Below are the code and all the weights of a small trained network. Each question names an input and a class and asks about switching units off, where a switched-off unit gives its printed mean instead of its output.

import numpy as np


def w(rows, s, z=0):
    codes = np.array(rows[::2]) - 128.0
    scale = np.full(codes.shape[1], s)
    scale[-1] = z or s
    return codes * scale


def f(y):
    return y / 2 * (1 + np.tanh(0.7978845608 * (y + 0.044715 * y**3)))


def log_softmax(a):
    a = a - a.max(-1, keepdims=True)
    return a - np.log(np.exp(a).sum(-1, keepdims=True))


def net(x, mask):
    res = np.array(x, float).reshape(1, 3) / 4 @ E
    y = f(res @ A[0][:, :-1].T + A[0][:, -1])
    res = res + np.where(mask, y, B[0][:, -1]) @ B[0][:, :-1]
    return log_softmax(res[-1] @ U[:, :-1].T + U[:, -1])


A, B = {}, {}
E = w([
[20,218,178,165,134,33,125,30,96,141],'x0',
[131,95,137,104,113,150,234,151,245,108],'x1',
[85,53,152,74,67,66,133,153,151,84],'x2',
],0.011)
A[0] = w([
[163,2,75,61,75,130,52,206,120,56,147],'n0',
[182,53,116,99,96,174,130,204,181,91,92],'n1',
[69,80,205,59,60,37,179,137,160,59,130],'n2',
[81,211,145,181,167,77,82,37,75,165,146],'n3',
[136,151,77,159,149,137,40,113,47,152,111],'n4',
[216,199,64,178,180,205,97,108,46,229,148],'n5',
[178,75,106,152,188,206,123,211,153,94,160],'n6',
[197,34,117,72,102,213,162,171,170,68,154],'n7',
[103,193,181,149,132,86,70,57,56,88,119],'n8',
[111,164,142,145,132,106,78,74,98,145,2],'n9',
[146,118,124,139,129,107,56,142,61,121,87],'n10',
[163,161,84,148,110,112,23,116,35,198,156],'n11',
[141,139,175,161,165,143,222,117,195,70,165],'n12',
],0.0094,0.0064)
B[0] = w([
[28,44,253,87,29,40,100,7,117,145,242],'n0',
[96,204,145,193,205,120,57,104,137,213,221],'n1',
[86,10,149,60,14,125,190,129,172,122,216],'n2',
[80,239,143,233,220,85,30,76,53,228,249],'n3',
[254,125,34,76,95,214,197,175,134,53,204],'n4',
[4,97,246,127,105,52,99,26,138,143,235],'n5',
[149,215,92,201,139,117,125,97,116,242,218],'n6',
[147,207,53,247,179,199,51,141,133,202,252],'n7',
[69,202,181,223,144,145,43,70,97,226,221],'n8',
[126,173,103,165,91,151,99,82,57,197,164],'n9',
[99,60,177,38,121,139,193,157,197,48,172],'n10',
[146,47,129,98,115,201,203,169,239,95,228],'n11',
[170,141,17,136,104,205,194,172,177,202,187],'n12',
],0.007,0.016)
U = w([
[76,148,172,148,136,68,77,72,102,159,166],'0',
[169,181,44,169,198,187,141,157,159,151,114],'1',
[244,154,25,14,217,125,34,239,17,3,1],'2',
[102,53,142,67,60,106,210,117,174,110,117],'3',
[228,167,49,27,203,136,48,225,24,10,1],'4',
],0.014,0.012)

Each question gives the input, the list of numbers given to net, and the class t.
The units are the neurons (one row each of A and B). Each row of codes is followed by its name. A weight is (code - 128) times the scale printed after its matrix; where a second scale follows, it is the last column's (A, B and U).
mask holds one flag per neuron, in row order. A switched-off neuron (its flag False) gives its mean, the last column of its row in B, instead of its output. The means were averaged over made-up inputs and are rounded, as every weight is.
A unit's drop is (log p(t) with every unit on - log p(t) with that unit switched off) / (log p(t) with every unit on - log p(t) with every unit switched off).
The circuit of an input: a set's keep is (log p(t) with only the set's units on - log p(t) with every unit switched off) / (log p(t) with every unit on - log p(t) with every unit switched off). Starting from the 12 units with the biggest drops (on a tie, the unit counted first), units are removed one at a time, each time the one whose removal leaves the highest keep (on an exact tie, the one counted first), for as long as the keep stays at least 0.8.
circuit, biggest first: the units of the circuit, biggest drop first
unit that matters most: the unit with the biggest drop
k most important neurons: the k neurons with the biggest drops, biggest first
drop when u is switched off: that unit's drop, to one decimal
input [-5,8,6], class 0: 3 most important neurons => n0, n7, n1
input [5,6,-6], class 1: 2 most important neurons => n0, n12
input [-6,-6,-7], class 3: circuit, biggest first => n5, n11, n4, n3
input [-2,6,5], class 3: circuit, biggest first => n2
input [4,7,-8], class 1: 2 most important neurons => n0, n12
input [-2,1,-1], class 1: 2 most important neurons => n5, n0
input [-6,1,-7], class 0: 2 most important neurons => n5, n4
input [-6,4,1], class 1: 2 most important neurons => n7, n5
input [0,6,-8], class 1: 2 most important neurons => n0, n12
input [6,8,-6], class 1: 2 most important neurons => n12, n0
input [-5,8,5], class 0: 3 most important neurons => n0, n4, n2
input [-4,2,-1], class 1: 2 most important neurons => n5, n7
input [-7,1,-2], class 0: 2 most important neurons => n0, n4
input [-2,-4,0], class 3: unit that matters most => n3
input [-3,-6,7], class 3: drop when n12 is switched off => 0.0
input [-6,-7,-2], class 3: drop when n11 is switched off => 0.1
input [-4,-6,3], class 3: drop when n3 is switched off => 0.2
